Below is a small trained network, with its code and all its weights. Each question gives an input and a class and asks what happens when units are switched off, that is, made to give their printed mean instead of their output.

import numpy as np


def w(rows, s, z=0):
    codes = np.array(rows[::2]) - 128.0
    scale = np.full(codes.shape[1], s)
    scale[-1] = z or s
    return codes * scale


def norm(h):
    return h / np.sqrt((h * h).mean(-1, keepdims=True) + 1e-5)


def f(y):
    return np.maximum(y, 0)


def log_softmax(a):
    a = a - a.max(-1, keepdims=True)
    return a - np.log(np.exp(a).sum(-1, keepdims=True))


def net(x, mask):
    res = np.array(x, float).reshape(1, 3) / 4 @ E
    u = 0
    for l in range(4):
        y = f(norm(res) @ A[l][:, :-1].T + A[l][:, -1])
        res = res + np.where(mask[u : u + 4], y, B[l][:, -1]) @ B[l][:, :-1]
        u += 4
    return log_softmax(norm(res)[-1] @ U[:, :-1].T + U[:, -1])


A, B = {}, {}
E = w([
[132,127,135],'x0',
[254,146,41],'x1',
[147,10,116],'x2',
],0.0057)
A[0] = w([
[94,209,226,166],'0.n1',
[128,56,115,134],'0.n2',
[65,171,77,48],'0.n3',
[56,2,147,2],'0.n4',
],0.0094,0.004)
B[0] = w([
[58,100,62,253],'0.n1',
[178,58,148,199],'0.n2',
[81,86,147,146],'0.n3',
[119,125,248,229],'0.n4',
],0.013,0.0052)
A[1] = w([
[138,133,131,58],'1.n1',
[193,65,130,2],'1.n2',
[211,2,138,73],'1.n3',
[70,23,57,210],'1.n4',
],0.0073,0.004)
B[1] = w([
[129,49,121,128],'1.n1',
[244,147,118,150],'1.n2',
[183,90,19,210],'1.n3',
[182,135,99,253],'1.n4',
],0.011,0.0057)
A[2] = w([
[115,206,196,15],'2.n1',
[2,211,160,1],'2.n2',
[175,62,156,80],'2.n3',
[80,141,138,167],'2.n4',
],0.0099,0.0029)
B[2] = w([
[116,47,110,129],'2.n1',
[163,81,2,236],'2.n2',
[31,117,99,251],'2.n3',
[164,196,143,211],'2.n4',
],0.0087,0.0031)
A[3] = w([
[157,93,114,253],'3.n1',
[145,144,93,92],'3.n2',
[139,251,120,138],'3.n3',
[139,191,135,65],'3.n4',
],0.019,0.0031)
B[3] = w([
[67,227,151,253],'3.n1',
[165,55,212,207],'3.n2',
[148,240,254,198],'3.n3',
[191,184,20,150],'3.n4',
],0.0096,0.0067)
U = w([
[54,123,41,190],'0',
[169,208,209,243],'1',
[73,59,249,81],'2',
[232,83,54,3],'3',
],0.019,0.0011)

Each question gives the input, the list of numbers given to net, and the class t.
The units are the neurons (one row each of A and B). Each row of codes is followed by its name. A weight is (code - 128) times the scale printed after its matrix; where a second scale follows, it is the last column's (A, B and U).
mask holds one flag per neuron, layer by layer. A switched-off neuron (its flag False) gives its mean, the last column of its row in B, instead of its output. The means were averaged over made-up inputs and are rounded, as every weight is.
A unit's drop is (log p(t) with every unit on - log p(t) with that unit switched off) / (log p(t) with every unit on - log p(t) with every unit switched off).
The circuit of an input: a set's keep is (log p(t) with only the set's units on - log p(t) with every unit switched off) / (log p(t) with every unit on - log p(t) with every unit switched off). Starting from the 12 units with the biggest drops (on a tie, the unit counted first), units are removed one at a time, each time the one whose removal leaves the highest keep (on an exact tie, the one counted first), for as long as the keep stays at least 0.8.
circuit, biggest first: the units of the circuit, biggest drop first
k most important neurons: the k neurons with the biggest drops, biggest first
top k neurons in layer l: the k neurons of layer l with the biggest drops, biggest first
drop when u is switched off: that unit's drop, to one decimal
input [2,0,-2], class 0: circuit, biggest first => [0.n1]
input [2,8,0], class 1: 3 most important neurons => [0.n2; 0.n1; 2.n2]
input [3,6,0], class 1: 3 most important neurons => [0.n2; 2.n2; 0.n1]
input [-3,8,0], class 1: 4 most important neurons => [0.n2; 0.n1; 2.n2; 3.n1]
input [-1,4,0], class 1: 3 most important neurons => [0.n2; 2.n2; 3.n1]
input [4,-4,0], class 0: top 2 neurons in layer 0 => [0.n1; 0.n2]
input [6,0,-6], class 0: top 2 neurons in layer 0 => [0.n1; 0.n3]
input [5,-6,-5], class 0: drop when 3.n3 is switched off => 0.0
input [-4,0,5], class 2: drop when 0.n4 is switched off => 5.4
input [-6,8,-5], class 1: drop when 3.n3 is switched off => 0.4
